Below is a small trained network, with its code and all its weights. Each question gives an input and a class and asks what happens when units are switched off, that is, made to give their printed mean instead of their output.

import numpy as np


def w(rows, s, z=0):
    codes = np.array(rows[::2]) - 128.0
    scale = np.full(codes.shape[1], s)
    scale[-1] = z or s
    return codes * scale


def norm(h):
    return h / np.sqrt((h * h).mean(-1, keepdims=True) + 1e-5)


def f(y):
    return y / 2 * (1 + np.tanh(0.7978845608 * (y + 0.044715 * y**3)))


def log_softmax(a):
    a = a - a.max(-1, keepdims=True)
    return a - np.log(np.exp(a).sum(-1, keepdims=True))


def net(x, mask):
    res = np.array(x, float).reshape(1, 3) / 4 @ E
    u = 0
    for l in range(2):
        y = f(norm(res) @ A[l][:, :-1].T + A[l][:, -1])
        res = res + np.where(mask[u : u + 5], y, B[l][:, -1]) @ B[l][:, :-1]
        u += 5
    return log_softmax(norm(res)[-1] @ U[:, :-1].T + U[:, -1])


A, B = {}, {}
E = w([
[201,181,95],'x0',
[86,137,255],'x1',
[132,234,198],'x2',
],0.0027)
A[0] = w([
[218,149,143,1],'L0N0',
[113,76,164,134],'L0N1',
[254,155,203,135],'L0N2',
[62,141,91,199],'L0N3',
[154,246,110,91],'L0N4',
],0.0074,0.0036)
B[0] = w([
[99,116,168,107],'L0N0',
[140,65,194,183],'L0N1',
[171,67,148,254],'L0N2',
[193,130,111,209],'L0N3',
[225,203,254,248],'L0N4',
],0.0062,0.0022)
A[1] = w([
[143,223,124,253],'L1N0',
[37,146,208,184],'L1N1',
[2,34,179,134],'L1N2',
[78,217,234,94],'L1N3',
[212,172,134,114],'L1N4',
],0.0083,0.0054)
B[1] = w([
[44,36,74,250],'L1N0',
[32,124,2,231],'L1N1',
[151,210,227,254],'L1N2',
[209,71,70,215],'L1N3',
[77,136,147,191],'L1N4',
],0.0058,0.0046)
U = w([
[44,231,215,137],'0',
[152,213,105,2],'1',
[88,69,20,175],'2',
[246,82,217,145],'3',
],0.014,0.012)

Each question gives the input, the list of numbers given to net, and the class t.
The units are the neurons (one row each of A and B). Each row of codes is followed by its name. A weight is (code - 128) times the scale printed after its matrix; where a second scale follows, it is the last column's (A, B and U).
mask holds one flag per neuron, layer by layer. A switched-off neuron (its flag False) gives its mean, the last column of its row in B, instead of its output. The means were averaged over made-up inputs and are rounded, as every weight is.
A unit's drop is (log p(t) with every unit on - log p(t) with that unit switched off) / (log p(t) with every unit on - log p(t) with every unit switched off).
The circuit of an input: a set's keep is (log p(t) with only the set's units on - log p(t) with every unit switched off) / (log p(t) with every unit on - log p(t) with every unit switched off). Starting from all 10 units, units are removed one at a time, each time the one whose removal leaves the highest keep (on an exact tie, the one counted first), for as long as the keep stays at least 0.8.
units of the circuit, in order: the units of the circuit, biggest drop first
unit that matters most: the unit with the biggest drop
k most important neurons: the k neurons with the biggest drops, biggest first
k most important neurons of layer l: the k neurons of layer l with the biggest drops, biggest first
input [-1,-3,5], class 3: most important neuron of layer 0 => [L0N4]
input [2,7,-3], class 0: units of the circuit, in order => [L0N4, L1N2]
input [-4,3,-3], class 0: 2 most important neurons => [L1N2, L0N2]
input [-4,6,-5], class 0: units of the circuit, in order => [L1N2, L1N1]
input [-7,-4,-4], class 3: 2 most important neurons of layer 1 => [L1N1, L1N0]
input [-4,3,-1], class 0: 2 most important neurons of layer 1 => [L1N2, L1N1]
input [-3,7,8], class 2: units of the circuit, in order => [L1N1, L1N3]
input [4,7,6], class 2: 4 most important neurons of layer 1 => [L1N2, L1N0, L1N1, L1N3]
input [3,7,7], class 2: units of the circuit, in order => [L1N0, L1N1, L1N3]
input [-8,4,-7], class 0: 2 most important neurons of layer 1 => [L1N2, L1N3]
input [-2,6,-6], class 0: units of the circuit, in order => [L1N2, L0N2]
input [-1,0,4], class 2: 2 most important neurons of layer 1 => [L1N2, L1N0]
input [-2,1,-1], class 0: 3 most important neurons => [L0N4, L0N2, L1N3]
input [-7,3,-2], class 0: units of the circuit, in order => [L1N2]
input [-1,-8,8], class 3: 3 most important neurons => [L0N4, L1N1, L1N2]
input [5,5,3], class 3: 3 most important neurons => [L0N2, L0N4, L1N1]
input [5,4,3], class 3: 2 most important neurons => [L0N2, L0N4]
input [-4,7,-4], class 0: units of the circuit, in order => [L1N2, L1N1]
input [6,7,3], class 3: 2 most important neurons of layer 0 => [L0N2, L0N4]
input [2,7,5], class 2: unit that matters most => L1N1
input [-5,0,0], class 0: 3 most important neurons => [L0N4, L0N2, L1N3]
